Below is a small trained network, with its code and all its weights. Each question gives an input and a class and asks what happens when units are switched off, that is, made to give their printed mean instead of their output.

import numpy as np


def w(rows, s, z=0):
    codes = np.array(rows[::2]) - 128.0
    scale = np.full(codes.shape[1], s)
    scale[-1] = z or s
    return codes * scale


def f(y):
    return y / 2 * (1 + np.tanh(0.7978845608 * (y + 0.044715 * y**3)))


def log_softmax(a):
    a = a - a.max(-1, keepdims=True)
    return a - np.log(np.exp(a).sum(-1, keepdims=True))


def net(x, mask):
    res = np.array(x, float).reshape(1, 8) / 4 @ E
    y = f(res @ A[0][:, :-1].T + A[0][:, -1])
    res = res + np.where(mask, y, B[0][:, -1]) @ B[0][:, :-1]
    return log_softmax(res[-1] @ U[:, :-1].T + U[:, -1])


A, B = {}, {}
E = w([
[50,172,116,131,45,166,176,52,127],'x0',
[175,150,123,125,101,163,123,54,168],'x1',
[43,167,150,121,118,208,27,103,140],'x2',
[107,143,149,170,108,109,117,131,130],'x3',
[192,208,134,124,74,132,2,104,88],'x4',
[118,61,91,235,188,101,130,104,58],'x5',
[111,128,93,120,126,130,119,97,174],'x6',
[164,42,221,202,83,208,108,97,177],'x7',
],0.0088)
A[0] = w([
[109,226,66,50,123,93,134,126,117,249],'neuron 1',
[176,101,118,124,156,95,92,187,98,179],'neuron 2',
[53,112,126,207,131,195,120,130,114,208],'neuron 3',
[15,97,141,160,128,209,54,151,125,200],'neuron 4',
[176,179,175,91,43,209,75,98,185,142],'neuron 5',
[135,39,131,130,164,92,254,130,180,147],'neuron 6',
[172,121,83,175,71,110,128,38,103,140],'neuron 7',
[77,196,67,26,137,87,181,149,123,84],'neuron 8',
[215,149,144,141,161,103,32,185,74,201],'neuron 9',
],0.0076,0.0015)
B[0] = w([
[88,137,35,12,114,139,79,171,107,234],'neuron 1',
[177,88,169,139,203,81,134,184,85,189],'neuron 2',
[69,199,176,156,184,152,168,36,145,195],'neuron 3',
[48,78,177,153,198,158,89,90,187,214],'neuron 4',
[228,172,203,46,14,190,93,111,209,254],'neuron 5',
[175,76,129,118,151,126,254,127,146,242],'neuron 6',
[161,214,63,197,50,96,132,87,81,177],'neuron 7',
[31,125,70,59,151,126,135,186,108,234],'neuron 8',
[225,52,148,132,180,81,5,140,86,221],'neuron 9',
],0.0075,0.0097)
U = w([
[80,148,70,78,139,116,128,180,110,9],'0',
[155,85,128,140,146,124,249,163,139,185],'1',
[171,105,130,148,175,87,76,171,99,162],'2',
[155,151,168,100,62,173,100,133,168,234],'3',
[64,120,164,172,158,152,131,104,149,81],'4',
[140,165,88,193,96,108,143,100,106,91],'5',
],0.014,0.0013)

Each question gives the input, the list of numbers given to net, and the class t.
The units are the neurons (one row each of A and B). Each row of codes is followed by its name. A weight is (code - 128) times the scale printed after its matrix; where a second scale follows, it is the last column's (A, B and U).
mask holds one flag per neuron, in row order. A switched-off neuron (its flag False) gives its mean, the last column of its row in B, instead of its output. The means were averaged over made-up inputs and are rounded, as every weight is.
A unit's drop is (log p(t) with every unit on - log p(t) with that unit switched off) / (log p(t) with every unit on - log p(t) with every unit switched off).
The circuit of an input: a set's keep is (log p(t) with only the set's units on - log p(t) with every unit switched off) / (log p(t) with every unit on - log p(t) with every unit switched off). Starting from all 9 units, units are removed one at a time, each time the one whose removal leaves the highest keep (on an exact tie, the one counted first), for as long as the keep stays at least 0.8.
units of the circuit, in order: the units of the circuit, biggest drop first
k most important neurons: the k neurons with the biggest drops, biggest first
drop of u: that unit's drop, to one decimal
input [3,-7,6,-5,-8,1,4,0], class 4: units of the circuit, in order => [neuron 4]
input [-2,-3,-1,8,-2,8,0,7], class 4: 2 most important neurons => [neuron 3; neuron 4]
input [1,8,-4,2,-3,4,2,-7], class 0: 2 most important neurons => [neuron 1; neuron 8]
input [5,-6,-2,0,1,1,-1,3], class 4: units of the circuit, in order => [neuron 5; neuron 6; neuron 1]
input [3,-7,2,8,5,3,1,7], class 4: 2 most important neurons => [neuron 4; neuron 3]
input [5,-4,6,0,8,7,-5,1], class 4: 2 most important neurons => [neuron 4; neuron 3]
input [-4,-7,5,4,6,-7,-8,-6], class 2: 3 most important neurons => [neuron 9; neuron 2; neuron 3]
input [-5,-2,8,7,-2,-4,-1,-2], class 4: 2 most important neurons => [neuron 4; neuron 5]
input [-3,7,0,8,1,7,-5,7], class 5: 2 most important neurons => [neuron 7; neuron 3]
input [-2,-2,-6,7,-7,-7,4,-6], class 0: drop of neuron 8 => 2.8
input [5,2,-2,6,0,6,5,4], class 5: drop of neuron 7 => 1.6
input [-3,8,0,7,-2,6,-3,-3], class 5: drop of neuron 7 => 0.3
